Here is a tiny trained network, its code and every weight. The questions are about switching its units off for an input and a class, where a switched-off unit gives its printed mean instead of its output.

import numpy as np


def w(rows, s, z=0):
    codes = np.array(rows[::2]) - 128.0
    scale = np.full(codes.shape[1], s)
    scale[-1] = z or s
    return codes * scale


def f(y):
    return y / 2 * (1 + np.tanh(0.7978845608 * (y + 0.044715 * y**3)))


def log_softmax(a):
    a = a - a.max(-1, keepdims=True)
    return a - np.log(np.exp(a).sum(-1, keepdims=True))


def net(x, mask):
    res = np.array(x, float).reshape(1, 5) / 4 @ E
    y = f(res @ A[0][:, :-1].T + A[0][:, -1])
    res = res + np.where(mask, y, B[0][:, -1]) @ B[0][:, :-1]
    return log_softmax(res[-1] @ U[:, :-1].T + U[:, -1])


A, B = {}, {}
E = w([
[222,117,120,155],'x0',
[103,254,174,73],'x1',
[139,118,243,64],'x2',
[230,163,93,95],'x3',
[93,62,112,59],'x4',
],0.008)
A[0] = w([
[132,137,160,115,102],'N0',
[164,159,91,96,114],'N1',
[87,82,137,117,81],'N2',
[139,111,143,112,114],'N3',
[137,121,129,156,1],'N4',
[132,128,120,118,111],'N5',
[100,117,118,127,49],'N6',
[117,130,125,134,109],'N7',
[175,131,124,125,69],'N8',
[123,138,128,141,113],'N9',
[124,147,134,167,56],'N10',
[142,76,166,129,41],'N11',
[106,130,100,114,59],'N12',
[252,132,135,142,20],'N13',
[145,166,225,85,85],'N14',
[131,135,160,115,112],'N15',
[109,131,122,136,97],'N16',
[132,141,161,115,69],'N17',
[141,119,127,125,113],'N18',
[141,117,130,132,104],'N19',
[128,140,133,155,74],'N20',
[97,100,126,123,50],'N21',
[116,128,126,136,94],'N22',
[131,130,149,117,107],'N23',
[92,136,116,141,106],'N24',
[126,125,130,129,120],'N25',
[221,138,130,125,26],'N26',
[157,129,122,121,86],'N27',
[133,136,139,115,110],'N28',
[136,150,183,109,67],'N29',
[137,123,124,109,29],'N30',
[160,38,188,122,59],'N31',
[126,137,82,104,46],'N32',
[137,129,131,148,68],'N33',
[130,127,134,130,120],'N34',
[123,148,135,170,55],'N35',
[128,173,143,199,58],'N36',
[149,145,99,108,111],'N37',
[143,153,192,106,108],'N38',
[98,133,133,164,71],'N39',
[98,102,125,124,45],'N40',
],0.023,0.0055)
B[0] = w([
[89,146,148,152,156],'N0',
[204,130,185,67,182],'N1',
[94,61,186,123,196],'N2',
[106,112,108,181,142],'N3',
[96,130,93,153,127],'N4',
[135,123,144,133,126],'N5',
[105,122,139,89,142],'N6',
[124,136,122,109,130],'N7',
[167,122,117,144,158],'N8',
[129,143,110,112,131],'N9',
[107,141,74,121,140],'N10',
[86,65,120,183,168],'N11',
[128,139,151,82,140],'N12',
[247,119,98,182,234],'N13',
[68,246,181,150,254],'N14',
[85,145,148,157,157],'N15',
[123,141,116,94,136],'N16',
[95,151,153,138,152],'N17',
[137,117,119,149,132],'N18',
[130,114,101,149,132],'N19',
[116,135,90,124,131],'N20',
[103,90,161,104,158],'N21',
[121,130,121,110,128],'N22',
[99,131,136,155,141],'N23',
[129,161,104,58,163],'N24',
[124,125,128,128,127],'N25',
[200,137,92,171,200],'N26',
[158,127,132,132,141],'N27',
[123,144,145,142,136],'N28',
[88,186,163,133,184],'N29',
[123,133,117,134,119],'N30',
[87,34,126,224,221],'N31',
[141,111,181,92,144],'N32',
[118,121,90,136,126],'N33',
[119,127,123,134,127],'N34',
[105,145,70,117,143],'N35',
[91,149,2,112,180],'N36',
[173,123,170,95,155],'N37',
[81,201,155,159,205],'N38',
[98,146,84,85,154],'N39',
[102,94,158,101,154],'N40',
],0.039,0.011)
U = w([
[130,70,89,73,67],'0',
[247,132,60,183,61],'1',
[152,115,1,116,252],'2',
[141,183,104,181,82],'3',
[215,107,99,88,189],'4',
[134,29,87,169,120],'5',
],0.008,0.0029)

Each question gives the input, the list of numbers given to net, and the class t.
The units are the neurons (one row each of A and B). Each row of codes is followed by its name. A weight is (code - 128) times the scale printed after its matrix; where a second scale follows, it is the last column's (A, B and U).
mask holds one flag per neuron, in row order. A switched-off neuron (its flag False) gives its mean, the last column of its row in B, instead of its output. The means were averaged over made-up inputs and are rounded, as every weight is.
A unit's drop is (log p(t) with every unit on - log p(t) with that unit switched off) / (log p(t) with every unit on - log p(t) with every unit switched off).
The circuit of an input: a set's keep is (log p(t) with only the set's units on - log p(t) with every unit switched off) / (log p(t) with every unit on - log p(t) with every unit switched off). Starting from the 12 units with the biggest drops (on a tie, the unit counted first), units are removed one at a time, each time the one whose removal leaves the highest keep (on an exact tie, the one counted first), for as long as the keep stays at least 0.8.
circuit, biggest first: the units of the circuit, biggest drop first
unit that matters most: the unit with the biggest drop
k most important neurons: the k neurons with the biggest drops, biggest first
drop when u is switched off: that unit's drop, to one decimal
input [6,-8,6,-1,-7], class 1: circuit, biggest first => [N13]
input [-2,-4,-4,3,2], class 4: 2 most important neurons => [N31, N14]
input [-8,3,-3,7,-8], class 2: 2 most important neurons => [N36, N13]
input [4,-2,3,-4,-4], class 5: 2 most important neurons => [N14, N31]
input [7,8,-2,-8,-6], class 2: 3 most important neurons => [N36, N35, N10]
input [2,-1,2,-1,-1], class 5: 2 most important neurons => [N14, N13]
input [2,0,6,8,8], class 1: 2 most important neurons => [N13, N26]
input [-6,-3,-8,5,8], class 0: 2 most important neurons => [N13, N26]
input [-3,-6,-3,-3,-2], class 0: 2 most important neurons => [N31, N13]
input [-3,6,-5,-8,1], class 0: drop when N26 is switched off => 0.1
input [-7,-6,0,1,-2], class 0: drop when N31 is switched off => 0.3
input [-7,-1,-3,-1,-2], class 0: drop when N13 is switched off => 0.2
input [-8,-8,-6,0,-4], class 0: drop when N13 is switched off => 0.2
input [-8,-3,1,-8,6], class 0: unit that matters most => N24
